Below are the code and all the weights of a small trained network. Each question names an input and a class and asks about switching units off, where a switched-off unit gives its printed mean instead of its output.

import numpy as np


def w(rows, s, z=0):
    codes = np.array(rows[::2]) - 128.0
    scale = np.full(codes.shape[1], s)
    scale[-1] = z or s
    return codes * scale


def norm(h):
    return h / np.sqrt((h * h).mean(-1, keepdims=True) + 1e-5)


def f(y):
    return y / 2 * (1 + np.tanh(0.7978845608 * (y + 0.044715 * y**3)))


def log_softmax(a):
    a = a - a.max(-1, keepdims=True)
    return a - np.log(np.exp(a).sum(-1, keepdims=True))


def net(x, mask):
    res = np.array(x, float).reshape(1, 7) / 4 @ E
    u = 0
    for l in range(3):
        y = f(norm(res) @ A[l][:, :-1].T + A[l][:, -1])
        res = res + np.where(mask[u : u + 9], y, B[l][:, -1]) @ B[l][:, :-1]
        u += 9
    return log_softmax(norm(res)[-1] @ U[:, :-1].T + U[:, -1])


A, B = {}, {}
E = w([
[134,137,119,134],'x0',
[133,129,120,128],'x1',
[103,21,157,152],'x2',
[104,172,245,223],'x3',
[168,141,84,173],'x4',
[10,130,96,142],'x5',
[130,131,131,130],'x6',
],0.0014)
A[0] = w([
[13,142,39,200,72],'0.n1',
[124,124,109,186,197],'0.n2',
[3,144,46,196,45],'0.n3',
[188,100,92,87,111],'0.n4',
[120,125,89,120,253],'0.n5',
[127,11,140,173,71],'0.n6',
[123,2,125,201,116],'0.n7',
[153,17,118,151,107],'0.n8',
[186,236,87,109,164],'0.n9',
],0.0041,0.0023)
B[0] = w([
[169,81,238,47,179],'0.n1',
[60,97,117,99,193],'0.n2',
[195,101,229,41,169],'0.n3',
[115,105,205,166,154],'0.n4',
[50,91,166,145,249],'0.n5',
[134,239,99,76,144],'0.n6',
[78,252,114,57,186],'0.n7',
[113,229,146,109,158],'0.n8',
[43,189,174,61,222],'0.n9',
],0.0036,0.0016)
A[1] = w([
[118,130,145,134,69],'1.n1',
[159,195,118,180,188],'1.n2',
[154,141,127,149,2],'1.n3',
[149,141,139,176,130],'1.n4',
[109,140,145,122,79],'1.n5',
[97,114,144,137,7],'1.n6',
[47,133,117,189,31],'1.n7',
[254,154,118,132,164],'1.n8',
[98,125,117,84,138],'1.n9',
],0.0049,0.0025)
B[1] = w([
[182,144,84,107,91],'1.n1',
[65,68,143,125,219],'1.n2',
[155,138,75,66,8],'1.n3',
[69,103,75,110,108],'1.n4',
[130,122,67,117,131],'1.n5',
[188,167,101,117,53],'1.n6',
[186,117,180,86,108],'1.n7',
[133,126,234,5,104],'1.n8',
[55,136,79,195,253],'1.n9',
],0.003,0.0011)
A[2] = w([
[135,68,17,33,143],'2.n1',
[70,105,162,165,198],'2.n2',
[163,62,33,31,63],'2.n3',
[95,1,144,99,110],'2.n4',
[156,162,184,221,1],'2.n5',
[79,19,190,48,167],'2.n6',
[85,214,163,128,52],'2.n7',
[63,117,43,216,172],'2.n8',
[179,127,192,90,118],'2.n9',
],0.0038,0.00092)
B[2] = w([
[82,85,240,162,137],'2.n1',
[179,71,101,92,226],'2.n2',
[61,110,253,152,111],'2.n3',
[176,179,98,164,179],'2.n4',
[50,51,155,96,120],'2.n5',
[228,180,110,131,254],'2.n6',
[151,108,59,122,188],'2.n7',
[208,76,140,109,182],'2.n8',
[157,126,162,50,129],'2.n9',
],0.0043,0.0025)
U = w([
[236,220,239,18,151],'0',
[41,9,219,236,198],'1',
[8,235,16,58,154],'2',
[204,125,37,115,211],'3',
[203,145,43,146,203],'4',
[199,147,47,116,172],'5',
[192,133,42,170,167],'6',
[124,165,107,253,2],'7',
],0.0059,0.0055)

Each question gives the input, the list of numbers given to net, and the class t.
The units are the neurons (one row each of A and B). Each row of codes is followed by its name. A weight is (code - 128) times the scale printed after its matrix; where a second scale follows, it is the last column's (A, B and U).
mask holds one flag per neuron, layer by layer. A switched-off neuron (its flag False) gives its mean, the last column of its row in B, instead of its output. The means were averaged over made-up inputs and are rounded, as every weight is.
A unit's drop is (log p(t) with every unit on - log p(t) with that unit switched off) / (log p(t) with every unit on - log p(t) with every unit switched off).
The circuit of an input: a set's keep is (log p(t) with only the set's units on - log p(t) with every unit switched off) / (log p(t) with every unit on - log p(t) with every unit switched off). Starting from the 12 units with the biggest drops (on a tie, the unit counted first), units are removed one at a time, each time the one whose removal leaves the highest keep (on an exact tie, the one counted first), for as long as the keep stays at least 0.8.
circuit, biggest first: the units of the circuit, biggest drop first
top k neurons: the k neurons with the biggest drops, biggest first
k most important neurons of layer l: the k neurons of layer l with the biggest drops, biggest first
input [-5,1,2,5,-8,-3,1], class 4: circuit, biggest first -> (2.n1, 2.n3, 0.n1, 0.n9)
input [0,-7,7,0,7,-2,1], class 2: circuit, biggest first -> (0.n7, 2.n6)
input [-3,-2,-5,-7,-2,-7,2], class 0: top 4 neurons -> (1.n8, 0.n4, 0.n2, 0.n7)
input [1,2,4,5,-7,3,-2], class 4: top 2 neurons -> (0.n9, 2.n1)
input [-7,-8,-3,-1,-1,8,4], class 0: circuit, biggest first -> (0.n3)
input [-5,7,-2,6,2,8,4], class 0: circuit, biggest first -> (0.n3, 0.n1)
input [7,-1,5,-7,3,-8,-2], class 0: top 2 neurons -> (1.n8, 0.n4)
input [-4,6,-8,8,-5,0,1], class 1: circuit, biggest first -> (2.n6, 0.n7, 2.n5)
input [-7,7,7,1,5,-5,6], class 2: top 2 neurons -> (0.n7, 0.n6)
input [0,-7,-5,5,-4,1,-1], class 6: 3 most important neurons of layer 2 -> (2.n1, 2.n3, 2.n2)
input [5,6,-7,-8,5,-5,5], class 1: 2 most important neurons of layer 2 -> (2.n1, 2.n3)
input [2,-6,-4,0,-5,-3,1], class 6: circuit, biggest first -> (0.n7, 0.n3, 0.n1)
input [-2,-6,-4,-6,-6,1,-3], class 1: circuit, biggest first -> (2.n1, 2.n3)
input [5,-5,5,-6,-5,-3,1], class 1: circuit, biggest first -> (2.n1)
input [4,1,6,-1,-8,5,7], class 4: circuit, biggest first -> (0.n9, 2.n6)
input [7,8,-8,-3,5,-1,1], class 2: top 3 neurons -> (0.n9, 2.n6, 2.n4)
input [4,4,-2,7,7,-3,-5], class 1: 3 most important neurons of layer 2 -> (2.n5, 2.n6, 2.n4)
input [-6,2,-3,-7,-3,-6,-1], class 1: circuit, biggest first -> (2.n1, 2.n3)
input [-2,1,-8,-4,-7,-7,-7], class 2: circuit, biggest first -> (0.n1, 2.n8, 2.n6)
input [-4,0,1,-8,6,-1,-7], class 1: circuit, biggest first -> (2.n1)
input [5,-1,-7,-8,-6,-7,-7], class 1: circuit, biggest first -> (2.n1, 2.n3, 0.n7)
input [6,-1,3,-8,4,-5,1], class 1: top 2 neurons -> (0.n3, 0.n1)
input [-2,-3,-6,4,-8,3,1], class 4: top 4 neurons -> (0.n7, 0.n8, 2.n1, 0.n6)
input [5,-4,8,6,-5,6,7], class 2: 3 most important neurons of layer 2 -> (2.n1, 2.n8, 2.n3)
input [7,6,6,5,-8,8,-4], class 0: top 3 neurons -> (0.n3, 0.n1, 2.n6)
input [5,6,-4,4,-8,3,4], class 4: top 2 neurons -> (0.n7, 2.n1)
input [-3,5,6,1,-3,3,-2], class 2: 2 most important neurons of layer 0 -> (0.n7, 0.n6)
input [-1,0,-6,-8,7,-5,-6], class 1: top 3 neurons -> (0.n3, 2.n1, 0.n1)
input [-5,7,8,3,-6,0,4], class 2: 3 most important neurons of layer 0 -> (0.n7, 0.n6, 0.n8)
input [3,2,-7,-3,-5,-6,-5], class 2: 4 most important neurons of layer 2 -> (2.n6, 2.n8, 2.n4, 2.n2)
